Below is a small trained network, with its code and all its weights. Each question gives an input and a class and asks what happens when units are switched off, that is, made to give their printed mean instead of their output.

import numpy as np


def w(rows, s, z=0):
    codes = np.array(rows[::2]) - 128.0
    scale = np.full(codes.shape[1], s)
    scale[-1] = z or s
    return codes * scale


def f(y):
    return np.maximum(y, 0)


def log_softmax(a):
    a = a - a.max(-1, keepdims=True)
    return a - np.log(np.exp(a).sum(-1, keepdims=True))


def net(x, mask):
    res = np.array(x, float).reshape(1, 4) / 4 @ E
    y = f(res @ A[0][:, :-1].T + A[0][:, -1])
    res = res + np.where(mask, y, B[0][:, -1]) @ B[0][:, :-1]
    return log_softmax(res[-1] @ U[:, :-1].T + U[:, -1])


A, B = {}, {}
E = w([
[218,39,248],'x0',
[127,131,128],'x1',
[75,254,229],'x2',
[2,30,171],'x3',
],0.0076)
A[0] = w([
[160,166,81,77],'neuron 1',
[247,85,193,30],'neuron 2',
[175,71,44,207],'neuron 3',
[172,90,115,50],'neuron 4',
[166,66,161,132],'neuron 5',
[73,166,139,212],'neuron 6',
[90,178,67,112],'neuron 7',
[96,175,137,183],'neuron 8',
[66,177,86,136],'neuron 9',
[162,47,189,25],'neuron 10',
[176,59,121,190],'neuron 11',
[74,124,86,43],'neuron 12',
[173,146,110,104],'neuron 13',
[38,47,120,68],'neuron 14',
[156,141,198,164],'neuron 15',
[86,114,122,75],'neuron 16',
[121,140,184,192],'neuron 17',
[106,168,61,83],'neuron 18',
[210,164,116,118],'neuron 19',
[101,66,86,157],'neuron 20',
[72,143,52,79],'neuron 21',
[159,119,107,147],'neuron 22',
[95,76,161,156],'neuron 23',
[120,142,161,224],'neuron 24',
[103,159,147,244],'neuron 25',
[152,95,161,5],'neuron 26',
[194,101,139,21],'neuron 27',
[170,112,120,127],'neuron 28',
[182,80,115,83],'neuron 29',
[54,121,189,232],'neuron 30',
[223,165,111,88],'neuron 31',
[90,75,152,127],'neuron 32',
[103,140,90,103],'neuron 33',
[139,56,116,128],'neuron 34',
],0.015,0.0031)
B[0] = w([
[57,155,176,178],'neuron 1',
[131,90,190,245],'neuron 2',
[145,149,64,217],'neuron 3',
[128,117,139,167],'neuron 4',
[137,77,127,202],'neuron 5',
[133,104,85,201],'neuron 6',
[160,69,175,205],'neuron 7',
[168,107,44,192],'neuron 8',
[140,84,138,209],'neuron 9',
[124,97,172,216],'neuron 10',
[107,123,42,205],'neuron 11',
[93,94,168,167],'neuron 12',
[17,211,143,168],'neuron 13',
[77,214,144,212],'neuron 14',
[161,86,123,201],'neuron 15',
[116,205,158,154],'neuron 16',
[194,119,58,188],'neuron 17',
[135,54,204,192],'neuron 18',
[98,210,123,204],'neuron 19',
[221,190,101,185],'neuron 20',
[138,45,190,197],'neuron 21',
[118,130,105,158],'neuron 22',
[48,168,90,192],'neuron 23',
[216,139,73,177],'neuron 24',
[203,126,53,189],'neuron 25',
[119,97,155,163],'neuron 26',
[167,152,193,176],'neuron 27',
[120,112,107,164],'neuron 28',
[124,187,149,182],'neuron 29',
[140,177,115,223],'neuron 30',
[73,180,160,210],'neuron 31',
[75,186,120,186],'neuron 32',
[154,3,179,163],'neuron 33',
[179,136,127,187],'neuron 34',
],0.0057,0.012)
U = w([
[105,36,188,89],'0',
[121,125,74,254],'1',
[32,193,128,70],'2',
[185,123,3,54],'3',
],0.012,0.0068)

Each question gives the input, the list of numbers given to net, and the class t.
The units are the neurons (one row each of A and B). Each row of codes is followed by its name. A weight is (code - 128) times the scale printed after its matrix; where a second scale follows, it is the last column's (A, B and U).
mask holds one flag per neuron, in row order. A switched-off neuron (its flag False) gives its mean, the last column of its row in B, instead of its output. The means were averaged over made-up inputs and are rounded, as every weight is.
A unit's drop is (log p(t) with every unit on - log p(t) with that unit switched off) / (log p(t) with every unit on - log p(t) with every unit switched off).
The circuit of an input: a set's keep is (log p(t) with only the set's units on - log p(t) with every unit switched off) / (log p(t) with every unit on - log p(t) with every unit switched off). Starting from the 12 units with the biggest drops (on a tie, the unit counted first), units are removed one at a time, each time the one whose removal leaves the highest keep (on an exact tie, the one counted first), for as long as the keep stays at least 0.8.
units of the circuit, in order: the units of the circuit, biggest drop first
most important unit: the unit with the biggest drop
k most important neurons: the k neurons with the biggest drops, biggest first
drop when u is switched off: that unit's drop, to one decimal
input [-7,-2,-7,8], class 2: units of the circuit, in order : neuron 14
input [5,1,3,-6], class 2: units of the circuit, in order : neuron 19; neuron 31
input [-6,-2,-4,3], class 0: units of the circuit, in order : neuron 21; neuron 18
input [-8,-3,-2,7], class 0: 2 most important neurons : neuron 21; neuron 33
input [-8,0,8,8], class 0: units of the circuit, in order : neuron 21; neuron 7
input [-5,4,7,-4], class 3: units of the circuit, in order : neuron 8; neuron 25
input [6,-3,-5,8], class 2: units of the circuit, in order : neuron 14; neuron 23
input [-8,-1,-7,-1], class 0: 2 most important neurons : neuron 21; neuron 18
input [6,-5,-6,-5], class 0: 3 most important neurons : neuron 2; neuron 10; neuron 27
input [8,-1,-7,-7], class 0: 2 most important neurons : neuron 2; neuron 10
input [5,8,2,6], class 1: 2 most important neurons : neuron 17; neuron 31
input [0,5,-7,4], class 3: 2 most important neurons : neuron 20; neuron 3
input [-8,6,-5,8], class 0: 2 most important neurons : neuron 21; neuron 33
input [7,8,7,7], class 1: most important unit : neuron 17
input [7,-8,6,6], class 1: 2 most important neurons : neuron 17; neuron 30
input [4,0,7,-5], class 3: 2 most important neurons : neuron 17; neuron 24
input [7,8,5,7], class 1: 2 most important neurons : neuron 17; neuron 30
input [-5,2,2,5], class 0: drop when neuron 21 is switched off : 0.5
input [-3,-8,8,4], class 1: drop when neuron 3 is switched off : 0.2
input [-8,-2,-2,-2], class 0: drop when neuron 26 is switched off : 0.0
input [-6,7,6,4], class 1: drop when neuron 8 is switched off : 0.3
input [6,-4,8,7], class 3: most important unit : neuron 17
